Below is a small trained network, with its code and all its weights. Each question gives an input and a class and asks what happens when units are switched off, that is, made to give their printed mean instead of their output.

import numpy as np


def w(rows, s, z=0):
    codes = np.array(rows[::2]) - 128.0
    scale = np.full(codes.shape[1], s)
    scale[-1] = z or s
    return codes * scale


def f(y):
    return y / 2 * (1 + np.tanh(0.7978845608 * (y + 0.044715 * y**3)))


def log_softmax(a):
    a = a - a.max(-1, keepdims=True)
    return a - np.log(np.exp(a).sum(-1, keepdims=True))


def net(x, mask):
    res = np.array(x, float).reshape(1, 7) / 4 @ E
    y = f(res @ A[0][:, :-1].T + A[0][:, -1])
    res = res + np.where(mask, y, B[0][:, -1]) @ B[0][:, :-1]
    return log_softmax(res[-1] @ U[:, :-1].T + U[:, -1])


A, B = {}, {}
E = w([
[179,108,137,131,138,132,105],'x0',
[77,108,82,66,232,86,20],'x1',
[91,156,112,243,152,176,70],'x2',
[65,2,145,188,83,93,72],'x3',
[58,201,160,77,92,172,101],'x4',
[124,124,116,123,128,136,148],'x5',
[96,73,84,175,132,90,176],'x6',
],0.0079)
A[0] = w([
[111,160,183,57,96,202,67,255],'n0',
[187,153,197,200,66,141,191,141],'n1',
[25,9,254,164,128,92,84,181],'n2',
[9,157,131,98,82,153,141,136],'n3',
[105,66,193,139,109,118,97,8],'n4',
[127,101,103,35,144,94,52,138],'n5',
[132,120,150,37,88,50,137,7],'n6',
[65,152,142,161,137,202,67,55],'n7',
[86,115,67,133,237,131,74,126],'n8',
],0.0085,0.0042)
B[0] = w([
[254,75,58,166,185,127,207,237],'n0',
[46,100,52,101,136,224,144,220],'n1',
[135,135,185,179,169,139,219,254],'n2',
[150,56,98,38,190,79,108,189],'n3',
[28,163,147,148,190,136,135,144],'n4',
[95,121,93,237,90,219,188,211],'n5',
[69,166,197,33,44,214,51,161],'n6',
[157,77,152,83,69,168,95,176],'n7',
[96,88,145,164,58,219,142,220],'n8',
],0.0079,0.0089)
U = w([
[71,105,74,142,56,192,94,159],'0',
[156,89,83,162,145,112,136,195],'1',
[102,113,159,113,67,181,73,251],'2',
[117,108,105,138,209,106,109,235],'3',
[167,41,68,144,192,77,119,124],'4',
[132,138,127,158,153,120,120,180],'5',
[108,170,176,150,239,137,157,64],'6',
[88,194,175,103,152,31,3,2],'7',
],0.007,0.0047)

Each question gives the input, the list of numbers given to net, and the class t.
The units are the neurons (one row each of A and B). Each row of codes is followed by its name. A weight is (code - 128) times the scale printed after its matrix; where a second scale follows, it is the last column's (A, B and U).
mask holds one flag per neuron, in row order. A switched-off neuron (its flag False) gives its mean, the last column of its row in B, instead of its output. The means were averaged over made-up inputs and are rounded, as every weight is.
A unit's drop is (log p(t) with every unit on - log p(t) with that unit switched off) / (log p(t) with every unit on - log p(t) with every unit switched off).
The circuit of an input: a set's keep is (log p(t) with only the set's units on - log p(t) with every unit switched off) / (log p(t) with every unit on - log p(t) with every unit switched off). Starting from all 9 units, units are removed one at a time, each time the one whose removal leaves the highest keep (on an exact tie, the one counted first), for as long as the keep stays at least 0.8.
units of the circuit, in order: the units of the circuit, biggest drop first
most important unit: the unit with the biggest drop
k most important neurons: the k neurons with the biggest drops, biggest first
drop when u is switched off: that unit's drop, to one decimal
input [0,5,-8,-1,1,6,1], class 2: 2 most important neurons : [n6, n1]
input [-3,3,-4,7,2,-4,-6], class 6: units of the circuit, in order : [n2, n4]
input [5,4,-7,0,-6,5,-1], class 2: 2 most important neurons : [n6, n0]
input [7,-3,2,8,3,6,5], class 6: units of the circuit, in order : [n2, n4]
input [1,6,-7,-5,0,5,5], class 2: units of the circuit, in order : [n6, n0]
input [5,8,-1,-1,0,-8,8], class 0: units of the circuit, in order : [n8, n5]
input [-8,3,8,5,-6,-4,-4], class 2: units of the circuit, in order : [n0, n7]
input [-5,-8,2,-8,-6,-7,5], class 0: most important unit : n1
input [4,7,-6,-5,8,-1,-7], class 4: 3 most important neurons : [n0, n3, n1]
input [5,8,0,-8,-2,7,-2], class 0: 4 most important neurons : [n8, n5, n2, n3]
input [4,-5,-4,3,8,4,-1], class 4: units of the circuit, in order : [n0, n3]
input [3,-7,6,-4,-6,-5,-3], class 0: 4 most important neurons : [n1, n0, n2, n3]
input [5,6,-2,3,-1,2,6], class 0: 4 most important neurons : [n8, n0, n5, n3]
input [6,-7,-6,-7,-1,-7,3], class 0: units of the circuit, in order : [n1]
input [-7,-6,-4,3,5,-6,-4], class 3: units of the circuit, in order : [n3, n8, n5]
input [7,6,8,3,-1,-4,4], class 2: 4 most important neurons : [n8, n0, n7, n1]
input [3,3,-5,6,7,3,-1], class 4: 4 most important neurons : [n0, n3, n8, n1]
input [-1,0,-7,-7,2,5,5], class 2: 3 most important neurons : [n6, n0, n2]
input [-2,8,4,-6,5,-8,1], class 0: 4 most important neurons : [n8, n5, n2, n7]
input [-4,6,6,-5,6,-1,-7], class 1: units of the circuit, in order : [n0]
input [-4,-8,-8,-7,-3,6,-4], class 0: drop when n1 is switched off : 0.8
input [-5,-5,-1,8,-3,-6,0], class 6: drop when n8 is switched off : 0.1
input [4,-3,5,0,2,-5,-7], class 1: drop when n6 is switched off : 0.2
input [7,-2,0,2,7,-4,3], class 3: drop when n1 is switched off : 0.0
